Below is a small trained network, with its code and all its weights. Each question gives an input and a target symbol and asks what happens when units are switched off, that is, made to give their printed mean instead of their output.

import numpy as np


def w(rows, s, z=0):
    codes = np.array(rows[::2]) - 128.0
    scale = np.full(codes.shape[1], s)
    scale[-1] = z or s
    return codes * scale


def norm(h):
    return h / np.sqrt((h * h).mean(-1, keepdims=True) + 1e-5)


def f(y):
    return y / 2 * (1 + np.tanh(0.7978845608 * (y + 0.044715 * y**3)))


def softmax(a):
    e = np.exp(a - a.max(-1, keepdims=True))
    return e / e.sum(-1, keepdims=True)


def log_softmax(a):
    a = a - a.max(-1, keepdims=True)
    return a - np.log(np.exp(a).sum(-1, keepdims=True))


def net(x, mask):
    ids = ['ΓΞΠΣαεζμψ'.index(c) for c in x.split()]
    T = len(ids)
    res = E[ids] + P[:T]
    u = 0
    for l in range(2):
        q, k, v = (norm(res) @ M[l].T for M in (Q, K, V))
        z = softmax(np.where(np.tri(T) > 0, q @ k.T / 2**0.5, -1e9)) @ v
        res = res + np.where(mask[u], z, O[l][:, -1]) @ O[l][:, :-1]
        u += 1
        y = f(norm(res) @ A[l][:, :-1].T + A[l][:, -1])
        res = res + np.where(mask[u : u + 8], y, B[l][:, -1]) @ B[l][:, :-1]
        u += 8
    return log_softmax(norm(res)[-1] @ U[:, :-1].T + U[:, -1])


Q, K, V, O, A, B = {}, {}, {}, {}, {}, {}
E = w([
[94,122,137,182],'Γ',
[118,115,144,147],'Ξ',
[147,144,148,121],'Π',
[128,125,131,137],'Σ',
[147,104,139,119],'α',
[138,134,128,136],'ε',
[146,138,145,120],'ζ',
[4,126,22,112],'μ',
[137,137,140,131],'ψ',
],0.024)
P = w([
[131,124,110,44],'0',
[242,142,42,193],'1',
[229,136,54,184],'2',
[230,132,44,186],'3',
[3,149,149,139],'4',
[29,159,162,184],'5',
[27,169,166,200],'6',
[160,172,90,230],'7',
[86,181,136,214],'8',
],0.0032)
Q[0] = w([
[180,63,110,92],'L0H0',
[150,164,139,254],'L0H0',
],0.011)
K[0] = w([
[178,18,201,86],'L0H0',
[45,137,1,90],'L0H0',
],0.0084)
V[0] = w([
[99,99,44,2],'L0H0',
[115,13,103,89],'L0H0',
],0.0038)
O[0] = w([
[132,103,2,167,2],'L0H0',
[217,140,75,153,237],'L0H0',
],0.0053,0.00092)
A[0] = w([
[164,70,132,145,94],'L0N0',
[211,134,204,84,1],'L0N1',
[169,122,127,151,91],'L0N2',
[78,102,121,253,158],'L0N3',
[67,150,176,81,85],'L0N4',
[105,16,166,115,25],'L0N5',
[184,48,127,116,53],'L0N6',
[115,108,184,167,67],'L0N7',
],0.0058,0.0038)
B[0] = w([
[70,213,187,120,147],'L0N0',
[107,75,16,201,147],'L0N1',
[98,159,215,135,137],'L0N2',
[238,122,60,27,252],'L0N3',
[100,203,107,216,123],'L0N4',
[130,141,212,118,116],'L0N5',
[4,176,192,200,140],'L0N6',
[135,204,130,102,142],'L0N7',
],0.0048,0.0032)
Q[1] = w([
[255,130,124,178],'L1H0',
[195,87,87,192],'L1H0',
],0.015)
K[1] = w([
[7,115,129,77],'L1H0',
[64,153,114,36],'L1H0',
],0.014)
V[1] = w([
[119,44,123,1],'L1H0',
[156,216,108,68],'L1H0',
],0.0082)
O[1] = w([
[102,130,162,7,7],'L1H0',
[183,228,167,124,10],'L1H0',
],0.012,0.0011)
A[1] = w([
[155,113,143,157,170],'L1N0',
[72,173,136,54,115],'L1N1',
[61,154,128,190,126],'L1N2',
[172,94,146,80,133],'L1N3',
[53,130,79,218,167],'L1N4',
[82,180,40,74,51],'L1N5',
[134,238,154,70,1],'L1N6',
[74,149,1,107,58],'L1N7',
],0.011,0.0083)
B[1] = w([
[121,128,166,102,194],'L1N0',
[141,173,74,156,148],'L1N1',
[63,139,124,82,178],'L1N2',
[68,134,144,153,179],'L1N3',
[80,179,125,100,254],'L1N4',
[183,75,136,172,141],'L1N5',
[77,245,141,128,129],'L1N6',
[118,162,173,193,154],'L1N7',
],0.011,0.0068)
U = w([
[140,158,144,245,126],'Γ',
[71,68,85,27,118],'Ξ',
[170,185,167,118,89],'Π',
[157,83,79,140,175],'Σ',
[102,77,221,134,150],'α',
[201,121,143,143,253],'ε',
[149,188,142,102,82],'ζ',
[53,93,29,201,68],'μ',
[153,183,95,40,91],'ψ',
],0.011,0.0052)

Each question gives the input, a string of symbols that net reads in full, and the target symbol t.
The units are the heads (2 rows each of Q, K, V and O) and the neurons (one row each of A and B). Each row of codes is followed by its name. A weight is (code - 128) times the scale printed after its matrix; where a second scale follows, it is the last column's (O, A, B and U).
mask holds one flag per unit, layer by layer, with each layer's heads first. A switched-off unit (its flag False) gives its mean, the last column of its rows in O or B, instead of its output. The means were averaged over made-up inputs and are rounded, as every weight is.
A unit's drop is (log p(t) with every unit on - log p(t) with that unit switched off) / (log p(t) with every unit on - log p(t) with every unit switched off).
The circuit of an input: a set's keep is (log p(t) with only the set's units on - log p(t) with every unit switched off) / (log p(t) with every unit on - log p(t) with every unit switched off). Starting from the 12 units with the biggest drops (on a tie, the unit counted first), units are removed one at a time, each time the one whose removal leaves the highest keep (on an exact tie, the one counted first), for as long as the keep stays at least 0.8.
circuit, biggest first: the units of the circuit, biggest drop first
most important unit: the unit with the biggest drop
top k neurons: the k neurons with the biggest drops, biggest first
top k neurons in layer l: the k neurons of layer l with the biggest drops, biggest first
input μ Σ Σ Ξ α Ξ ψ Σ, target ε: circuit, biggest first -> (L1N4; L0H0; L1H0; L1N5)
input Σ Ξ Γ Γ, target ε: most important unit -> L0H0
input α Π ψ Ξ Π α μ Ξ, target Ξ: circuit, biggest first -> (L1H0; L0N3; L0H0)
input Ξ Σ Π ψ ψ α ζ α, target Γ: circuit, biggest first -> (L1H0; L0N3)
input α ζ ε, target Ξ: circuit, biggest first -> (L1H0; L0N3)
input Ξ Σ ε Σ, target α: top 3 neurons in layer 1 -> (L1N3; L1N4; L1N2)
input Σ Σ Π, target ε: top 3 neurons in layer 0 -> (L0N3; L0N6; L0N7)
input ε ζ ψ α μ α Σ ε, target ε: circuit, biggest first -> (L1N4; L0H0; L1H0; L1N5)
input ψ ψ ζ, target Γ: top 3 neurons in layer 0 -> (L0N4; L0N3; L0N1)
input α Ξ ψ Σ Ξ ζ ψ ζ, target α: top 4 neurons -> (L0N6; L0N4; L0N0; L1N4)
input α α Ξ Ξ ζ, target Ξ: top 4 neurons -> (L0N6; L0N0; L0N2; L0N3)
input Π α α α ε, target Ξ: circuit, biggest first -> (L0H0; L0N3; L1H0; L1N7)
input Σ ε ψ, target ε: top 2 neurons -> (L0N3; L1N4)
input Γ α ψ α, target μ: circuit, biggest first -> (L1H0)
input α α Ξ α Π, target Ξ: circuit, biggest first -> (L0N6; L1H0)
input ψ α α ψ, target Γ: top 2 neurons -> (L0N4; L0N3)
input α ε Γ, target Ξ: circuit, biggest first -> (L1H0; L0N3)
input ε μ ψ ε ψ, target ψ: circuit, biggest first -> (L1H0; L0N3; L0H0)
input Σ Γ Γ α Π Π Γ ζ, target Γ: top 2 neurons in layer 0 -> (L0N3; L0N4)
input Ξ α ψ Γ, target α: top 3 neurons -> (L0N6; L0N3; L0N1)
input Ξ α Π ζ, target α: top 2 neurons in layer 1 -> (L1N3; L1N4)
input ε ζ Σ, target ψ: top 2 neurons -> (L0N6; L1N1)
input Ξ Γ α, target α: most important unit -> L0H0
input Ξ ζ ψ, target α: top 2 neurons in layer 0 -> (L0N4; L0N7)
input μ Σ Σ, target Σ: top 2 neurons in layer 1 -> (L1N4; L1N2)
input Σ ε ζ, target ε: top 2 neurons -> (L0N3; L1N4)
input ψ Γ ζ Π, target Γ: most important unit -> L0N4
input Ξ Π Ξ, target α: top 3 neurons in layer 1 -> (L1N3; L1N4; L1N2)
input α α ψ, target Ξ: top 2 neurons in layer 0 -> (L0N3; L0N6)
input Ξ Π ε, target α: top 4 neurons -> (L0N4; L0N7; L1N4; L1N3)
